Below are the code and all the weights of a small trained network. Each question names an input and a class and asks about switching units off, where a switched-off unit gives its printed mean instead of its output.

import numpy as np


def w(rows, s, z=0):
    codes = np.array(rows[::2]) - 128.0
    scale = np.full(codes.shape[1], s)
    scale[-1] = z or s
    return codes * scale


def f(y):
    return y / 2 * (1 + np.tanh(0.7978845608 * (y + 0.044715 * y**3)))


def log_softmax(a):
    a = a - a.max(-1, keepdims=True)
    return a - np.log(np.exp(a).sum(-1, keepdims=True))


def net(x, mask):
    res = np.array(x, float).reshape(1, 5) / 4 @ E
    y = f(res @ A[0][:, :-1].T + A[0][:, -1])
    res = res + np.where(mask, y, B[0][:, -1]) @ B[0][:, :-1]
    return log_softmax(res[-1] @ U[:, :-1].T + U[:, -1])


A, B = {}, {}
E = w([
[171,147,196,101,109,1,91,102,131,131,136],'x0',
[128,115,145,110,107,101,149,197,123,238,162],'x1',
[105,168,182,143,167,102,11,138,174,129,148],'x2',
[91,60,133,156,80,80,103,159,80,186,57],'x3',
[125,149,146,38,86,99,137,194,160,89,120],'x4',
],0.013)
A[0] = w([
[50,110,104,63,112,182,155,207,116,78,110,251],'neuron 1',
[145,128,167,131,152,91,162,198,124,216,128,218],'neuron 2',
[112,126,159,145,118,104,156,63,95,127,104,205],'neuron 3',
[151,118,69,207,166,125,183,2,138,159,145,201],'neuron 4',
[25,88,173,199,170,150,10,76,128,172,166,157],'neuron 5',
[105,120,171,143,87,80,133,66,59,104,71,173],'neuron 6',
[148,101,166,84,47,62,129,28,107,88,98,223],'neuron 7',
[35,55,63,120,37,226,158,150,172,159,47,159],'neuron 8',
[108,109,154,146,79,92,109,187,135,230,152,162],'neuron 9',
[144,64,166,156,73,74,105,37,122,138,85,215],'neuron 10',
[118,43,161,103,91,124,139,169,94,212,164,225],'neuron 11',
],0.0083,0.0029)
B[0] = w([
[161,166,124,191,70,138,100,240,68,124,141,201],'neuron 1',
[70,114,160,93,110,115,223,112,193,184,124,212],'neuron 2',
[225,85,105,126,175,137,87,87,26,119,87,162],'neuron 3',
[158,148,72,79,204,209,186,20,141,104,160,217],'neuron 4',
[64,98,143,191,159,177,102,156,194,106,53,218],'neuron 5',
[201,1,180,129,140,62,80,64,34,142,140,181],'neuron 6',
[204,101,201,95,111,125,103,173,141,65,165,202],'neuron 7',
[104,136,5,183,76,88,69,157,61,128,185,248],'neuron 8',
[158,91,146,100,69,156,148,135,198,179,82,224],'neuron 9',
[188,16,157,119,133,143,119,50,122,68,19,197],'neuron 10',
[125,177,115,135,16,116,211,45,57,183,48,226],'neuron 11',
],0.0092,0.015)
U = w([
[167,136,23,184,78,96,87,188,66,136,176,148],'0',
[94,106,71,87,170,38,143,135,115,121,124,1],'1',
[211,47,178,98,106,64,61,76,93,87,113,88],'2',
[105,145,94,72,69,99,170,50,91,131,120,67],'3',
[149,118,137,58,21,84,160,135,172,237,106,119],'4',
[40,120,154,187,187,130,74,165,187,104,79,171],'5',
[129,249,201,33,90,66,135,199,184,47,254,217],'6',
[173,162,72,84,202,180,182,82,127,90,191,126],'7',
],0.0097,0.0045)

Each question gives the input, the list of numbers given to net, and the class t.
The units are the neurons (one row each of A and B). Each row of codes is followed by its name. A weight is (code - 128) times the scale printed after its matrix; where a second scale follows, it is the last column's (A, B and U).
mask holds one flag per neuron, in row order. A switched-off neuron (its flag False) gives its mean, the last column of its row in B, instead of its output. The means were averaged over made-up inputs and are rounded, as every weight is.
A unit's drop is (log p(t) with every unit on - log p(t) with that unit switched off) / (log p(t) with every unit on - log p(t) with every unit switched off).
The circuit of an input: a set's keep is (log p(t) with only the set's units on - log p(t) with every unit switched off) / (log p(t) with every unit on - log p(t) with every unit switched off). Starting from all 11 units, units are removed one at a time, each time the one whose removal leaves the highest keep (on an exact tie, the one counted first), for as long as the keep stays at least 0.8.
circuit, biggest first: the units of the circuit, biggest drop first
unit that matters most: the unit with the biggest drop
top k neurons: the k neurons with the biggest drops, biggest first
drop when u is switched off: that unit's drop, to one decimal
input [2,5,-7,-6,-1], class 7: unit that matters most -> neuron 9
input [1,7,5,-7,-3], class 5: circuit, biggest first -> [neuron 11; neuron 5]
input [8,4,-1,-4,6], class 6: circuit, biggest first -> [neuron 7; neuron 10]
input [0,2,-5,-2,4], class 0: circuit, biggest first -> [neuron 9; neuron 1]
input [4,-3,1,-8,-2], class 7: top 2 neurons -> [neuron 4; neuron 1]
input [-1,-2,0,6,4], class 0: top 2 neurons -> [neuron 8; neuron 1]
input [-6,8,-1,-4,7], class 0: top 3 neurons -> [neuron 1; neuron 8; neuron 10]
input [-5,-5,7,-2,5], class 5: top 2 neurons -> [neuron 7; neuron 8]
input [-7,6,1,-4,-6], class 7: drop when neuron 4 is switched off -> 2.0
input [-7,7,7,-1,-8], class 5: drop when neuron 5 is switched off -> 1.3
input [-7,-2,-8,-7,3], class 0: drop when neuron 8 is switched off -> 0.1
